[ 105   95  -67  -71  -38   -9   22 -152  184   36  -31    4 -247  -53
  103   26 -222 -163 -144 -129  -63   19  -20   -6   83  154  -22  145
  -34 -110  157   19   15  -87]
7
[  44  175 -213  -25    1   22 -140  -94   85   96  120  -53  -56 -104
  252   11 -158   15  -92 -279   -7  -48  -43 -112  294 -144  -32  178
 -135 -126  141 -141  -11 -277]
1
[  72  197    0   13    9   -4    3 -157  -55   88   70  -51  213 -120
  -26  -48 -123   49   88  -90   34 -117   16 -102   71  -75  -22  -20
  -14 -141   91   62  101    9]
0
[ 250  306  -43  515   83  255  128 -220  125  320 -129 -298  133   59
  181  -89  429 -127 -323 -137 -135  -72  119   67  296   25   95   24
   81   20   81  -78 -115 -199]
8
[ 169 -150  -25  346 -147   50 -110  -81  -47  -38  211   85 -301 -261
   47  123  336  188  130  176   34  -41   -9   94  226  197  134  -95
 -206  -56   65  -24 -109  189]
6
[ -41  219 -386 -101 -157   22 -198 -254  282  225  163  243 -215  -44
  340  -54 -790  -24   85 -512   64 -192   18 -437   22 -126  139  285
   98 -409  192   27  113 -208]
2
[ 179    5  177  233  -18 -105  163 -203   25  311  -70  -53  145  -63
 -152 -201  174 -111   50  236  -89 -348    0  286   36  182  348  -85
  109  159   71  211  157  117]
4
[-214 -174   84   63  234 -568  240  359 -114  -31   76  -15  576 -145
  323   21  496  -35    9  254  383 -105   43   29 -321   10   24 -247
  564   38 -166 -280   73   71]
2
[ 305  167 -124    8  175  186 -277 -187  -81  -55   89 -119 -151  142
 -124   49 -124  125  340  -40 -118  -49 -189  -29  272 -258  -87  -38
 -449   62  150  190  167 -126]
8
[ 119  -52  371  323 -204  145   97 -563  -38 -166 -107  127 -198 -236
  -64  -49   58   75  221   81  -48   43  -71 -116  594  127  128 -231
 -133  145  217   98  114  157]
6
[  67   55  223  110 -196 -315   11 -148  117 -133  148  157  180 -137
   97   93 -182 -162   58 -237 -163  128  -10  -70   45  -23   -3   54
  -76   18  374 -116  132  -50]
8
[  33  173 -114  216   35  -45   16 -302  -76 -139   50   57  205  -48
  141 -187  268   45  -78   49   68   43  -48  -25   64 -138 -150  -23
  -47  -72  108  -83  229 -130]
1
[  85  401 -158  -46 -257  393 -242 -374 -108   98  268  -37  -30 -212
  177 -110 -280  -22  143  -85   66  -94  375 -127  -56 -210  367   48
  -91 -192   75  171  207 -191]
1
[-441 -235  327  341  -29 -416 -185  295 -253 -321 -125  174  397  -77
  354  -20  557   36  -13  142   46  106  -75  242 -251   28   99 -238
  405   34 -260 -219  103   10]
5
[  93  314   86  194  -40  272 -102 -242 -131   95   51  -80  335  -46
   25   -8  102  179  187  -78  -38 -173  -32 -120  337 -160   12 -183
 -121  -48   94  115    8   52]
7
[ -19  235  207   73 -245  138   73 -482  -93  158  -37  -95 -280 -301
 -105   84 -196 -135  181 -238 -161  194   58  -25  -38  106  301   12
  -22 -167   -6  342    3  132]
4
[-120  -54  379  236   97  118  236    0   -1 -200 -214  274  153   29
   11 -181  202  -38  -53  226   69   28  -14   37  255  108  154 -253
  335  142 -151   17  -57  274]
1
[ 101   44  211  161  -14  148  213   -4  -62   23  -90  145  -19  -56
 -133  -24   33   36  -89  -25   -5  144  -86    4   28   84   -8  -10
   42  -92  -11  -67  -75  291]
3
[  91  -53 -496 -218    9  332  -44 -291  -92   99  356   57 -260 -161
  521   44   45  387  157  256  334 -348  158 -200  245 -356  231  -56
 -301 -186  111 -104  248  -67]
7
[ -38 -215  113 -345 -296 -477  162 -164   15  -63   -8 -100    4   54
  443 -130  423 -112 -205    8  -25   38    8  231 -432   95 -114  103
    4  178  207 -260  144 -124]
6
[-235  114   -9 -266  240  370 -306  242  -72  258  -29 -322 -296 -267
   25 -138 -286   13   29    3   98 -169   47  -45  477  -63  296   40
   38   43 -407   96 -102 -378]
5
[ -47  139  279   50  223   24 -336  227  -38  263 -209 -333   -9   53
   14    7  -89 -153 -145 -177 -326 -245 -273  271  298 -246  339  146
  -67  362    2   53  -28 -214]
4
[ 138   49  -73  -58   21   97  -42   35  -57  -97   38   87  -75   91
   76   62   34   97  -17  -77   33   46 -169   -1   61  -70 -194  -22
 -175  -42   73 -109    5   -4]
0
[ 350  899 -163  -58 -141  217  252 -297   24  642  250 -357  351 -168
   -2 -106 -155  -14   61  -51 -137 -340   51 -151 -103 -367   52  306
 -252 -342  444  -37  274 -266]
5
[-107   16  371 -192 -204 -315  516 -150  -46  -43  -32  107  478 -102
   12  -30  -79 -137  355  208  174 -102  -21 -116 -304  -40  156 -303
  223  -54  204 -138  102  390]
8
[ 273  526 -321  487  238  564  126   80   48  -89 -103 -252   77   61
  -25  110  147  326  -98  224  -35  185   17  -65  141 -237 -174 -137
   -6 -406   78 -170 -197   80]
0
[ -60    9  -90  -79   28   -3   49 -122  -40   22   68  -36 -103 -155
  265 -160  150   65  127  239  123  -65  129    2  -55  -64   25   11
  -45   -9  -32  -29  148  -89]
4
[ 558  132 -305   38  500  -42   60 -109  367  150   49 -240  -72   99
 -197 -350 -378  -31 -114 -205 -137 -111  -28 -151  397 -158 -308  277
 -584   29  289 -144   73 -450]
3
[ 185  230  358   33 -385  320  387 -326 -143  288  -46  -58  182 -287
   28  -81  229  126  128  219   61 -252   -7 -141  398  -89  172 -226
  -49  137  216 -259  162  189]
4
[ -63   98 -107   13 -233  -11  -76 -117   60 -240   48  149  -24  -17
  124  156 -168  -62  -20  -97    8   97   68  -93  -15   14  -65  -32
   54  -78  144  -26   42  -93]
0
[ 188   29 -238   32 -150  145 -135 -238  117   17  189  123 -266  -70
   35 -126 -185   62  245   64   63  -31  105 -190  142  -64  -24  116
 -340 -139  280 -141  228 -281]
5
[  70 -153  115  111   60 -294 -220    0  123  393  122  -82   44 -116
   76   49  124 -192 -231 -596 -260   35  -73  169   52  108   50  338
 -196  -60   43  154 -120 -144]
3
[  -1   64  -84  132  257  -21 -112  284  -90  172   94 -109  241  -70
  167  -43  193  150    4   86   55  -73 -177  258  214 -183    4   14
  -85  -21   11   19    9 -203]
0
[ -69 -195  477 -228  -46 -116 -155  261  -30  263 -269 -120 -224  -38
  236  -50 -160 -308  -88 -218 -136   72  160  139 -202  241  177   34
  352  374 -275  -28  -35  -37]
6
[-162  183  188  206   59  309   37   97 -226  -64 -131  -49  334  -38
  -64  190   -4  111  -54  154   32  -64   31    0   52 -231  237 -147
  214    4 -133   -3  -34  103]
4
[  28  381 -330  373 -282  191  -49 -268   11  321   97 -349  -16 -175
  399  113  448   95  -28  315 -215 -118  416  222 -218 -168  316  191
  -90 -301  233 -115  -18 -170]
7
[ -11  -44    2  -33  -61 -179   66 -223  -73  -32  121   65  124 -153
  124  -41   87   -4   71   43  139  -28   92  -58  -43   10  -38   -6
    3  -18   76  -15  149  -23]
6
[ -30  -15  230 -207 -137  114  109  -71  -21  333 -205 -195 -431  -95
 -420  -53 -230  -34  300  191  -97 -195 -201  -75  -38   31  202   26
 -182   62  -44  114   41  211]
6
[  76  296  -76  306  203  135   10  -60 -161  -51    3  -88  312  -61
   21 -118  242  112  -34   35   49   -4   22   55   82 -147    4  -83
   16 -177    5   43   87   62]
3
[ 129   84 -197   -4   19  200 -107 -166    9  -84  146   62 -218  -86
  -18  -30 -138   56  235  195  166   17  127 -177  -15  -18  -38  -38
 -161 -150   81  -47  121  -80]
7
[ -28  266   54   31  -14  364 -235   -2 -239  162  -60  -97  167 -145
 -119 -156  -98  100   94  191  -15 -272  -44  129  374 -324  330   -2
 -120   14 -138   73   54  -55]
2
[-345 -295  569 -237  -20 -306 -288   60 -373 -127 -158   54   78  -28
  167 -148  253 -176 -208 -276 -157  -29 -154  257   56  -13   10  110
 -105  487  -38 -189   74  -29]
0
[ 405   43  221  317  132   89  246 -353   70  491   28 -305  181  -98
    0  -53  325  270  140 -280 -141 -341 -130 -256  717 -167  110  -23
 -362  -42  352 -175   72   45]
8
[ -21 -138   52  185  -25  -23 -187   62  -25   50   76   68  -28  -89
  438 -102  349   59  -99   96   37  -56  149  113 -107   22  117  -15
  118   80 -103 -185    6  -83]
3
[ 476  -59 -111   29  210  418 -229 -194  325  520   85 -218 -772   -9
 -304 -222 -323  -47  132  -18 -179 -152  115  -97  318  116  163  280
 -476  136   80  299  125 -371]
6
[-217  -23 -118  -42   32  -51 -325  247  137   58  -43  -88  -46  -34
  815  -97 -218  -15  -85 -391   29   34  349  -92   63 -247  303  143
  259  -73 -112 -367 -143 -368]
3
[ -58  169 -172  300 -592  421 -161 -190  -24  -48  181  175  -37    0
 -335  363 -170   63  446   49   15 -281   85 -415  226 -289  265  -51
 -451  -68  349  -57 -128  153]
2
[ -91  122   53 -173 -402  -50 -292 -127 -101  121   82  163  215   -1
  539  -95 -436   67   10 -301 -151  -87   61  126  -50 -388  313  101
   57  110   -4   92  126 -151]
3
[  91  141 -201  211  -72    7   14 -115   -3   14  137   47  199 -110
   57 -106  103  101   26   46  101 -155  -23   -5  143  -96   25   -6
 -108 -146  138  -17  112    1]
4
[-242 -153  113  184   82 -106   51  -29 -140 -179 -147   75   95  -76
  113 -163  337  -38  -87  354   84 -173  -47  298   46   30  258 -116
  100  116 -177   -8  -51  120]
4
[  50  228  -27  187 -114  167 -113 -116  147  -96   -1   87  -82  -58
    9  122 -316  -73  121 -178  -71   84   22 -184  263  -34   41   19
  -49  -84  221 -103  -41 -177]
4
[  12  438  148  -38  292   78  144 -137 -314  143  -39 -393  488 -128
  207 -119  282  -12 -403 -350  -71   53  -40   92   23 -313  -45  178
  -42 -212   77 -163  -48  111]
8
[ 215  234  -22   -3  262 -179   36   46  304  469  -95 -263   64  119
  -38  -37 -802    1 -107 -843 -311 -181 -152 -357  446 -295   17  419
 -236  -90  177  -91 -100 -298]
7
[ -47  199  -89  236   62  454 -195   84 -118 -157   18   87   53   43
 -104  119   11  203    1  137   22   47   64  -63  199 -100  -29  -70
   -2 -107 -148   47 -169   82]
7
[ -10  552 -354  570  146 -104   19 -191 -173  159   92 -190  536 -148
  473  -96  441  178    9  -87   26   48  116   40 -177 -324  -41   73
  197 -496   38   65   64   35]
2
[ -45  109  -32  -12   64  -38  -97  -55  113 -160  -40   89  -67   77
  117  -11 -174 -121 -106 -190  -39  129  -32  -41   -9   37  -99   35
  122  -34   52    8    7 -165]
0
[-229  127  147   90  -57  105 -180  127 -234  -69  -36   39  145 -119
  212  -20  171    4  -27  257   59 -167  -64  279  -99  -22  280 -125
  227   16 -217  144  -36   67]
2
[-180 -197  492   71  -46 -176   76   27 -228  -67    5  328  335  -65
  105  -55  219 -148 -160 -172   22   -4  -53  188  148   29  207  -44
   71  282 -174   58 -121  200]
6
[-168  144   47  131   89  239 -170 -203  -65  212  -59 -178   61 -125
  258  -77  -22   63 -220 -196  -74 -106   68  -13  212 -233  306  183
   40 -142  -48  -49  -65 -229]
1
[ -80  301  -86    7 -131   91 -119  -35    6 -113   29  -62  -19  -31
   56  191 -149  -71  -13 -220  -80  109  -15  -65  -43  -71  -19   77
  -22 -142   64  -11 -150  -80]
4
[-339 -140  287 -147 -225 -101 -135   94 -108 -452  -40  -83  144  -49
 -296  229 -227 -194   54  121  -38 -125  -43  198   26  -20  399 -165
 -123  300   18  137 -139  -98]
4
[   1    3 -168   47  266  329 -230  237 -238   33   18  -10    1  -13
   36 -153   77  349 -129  176  108 -158 -110  209  429 -274  131   95
 -127   -6 -198  -16   39  -64]
3
[ 324  160 -143  156   80   90  312 -382  113   14  116  100  -36  -24
  -84 -181  152   26   29  133  105    5   -4 -165   55   30 -149  -19
 -150 -162  303 -128  200   35]
1
[-146  206 -263 -237  240  315 -614  613   38  160  103 -256  -13  -42
  121  245 -702   44 -120 -304 -156  -64   95   37  236 -427  117  428
 -224  -85  -37  -20 -227 -418]
4
[-310 -181  499 -380 -413 -331   55 -343 -425 -530   48  103  169  -17
  431   63  267   97  192  127  -33   82  130  -63 -359 -313    1 -173
  -69  404  -24 -234  110  238]
8
[ 152  163   63  112  -99  118   52 -246  -11  -76  -44   11   88   44
 -104   67  -70   -3  159  -85  -31   -9  -55 -226   68  -95 -107  -97
 -145  -19  237  -67   78   28]
2
[-183  320  145 -119 -237   32 -253  169  -62  169  214  -90  327 -198
  406  101 -244    9  116 -319 -109    8  176  103   12 -189  312   64
  158  -63    6  198 -206  -57]
3
[-127  171  -68  -60 -238   30   -5 -181 -465  429  314 -156  306 -406
  267  -67  399  210  125  122  166 -468  105   85  320 -247  301   24
 -160   71   -2 -130   32   38]
5
[  77  159   60  156 -150   98   54   26   52   35   -1   62  -35  -13
   25   14  -33  -29  -91  -26  -44  -63  -44  -67  160  -18   11   63
 -125   45   88 -142    2 -117]
7
[ 100  203 -241   78  -78  -25  -22 -185   -3  222  259   37   49 -200
  -14 -199 -107   38  129  -45    5 -111   49  -16  115  -58    2  199
 -267 -205  228   65  135  -77]
5
[  96   20  -31  -19   29 -109  -51  -27  124   81   -3   26 -155  -40
  212  -92   57 -101  -42  -53   -1  -66 -105   68  -30  166  -71   61
   38  -66  -15   80   22  -63]
2
[ 239   96 -142  124  167  329 -215   50  114  641  155 -340 -138 -281
  439  -57    8  109  204   44  -79 -165  270  305  250   64  345  107
 -135 -216   90  388  114 -387]
1
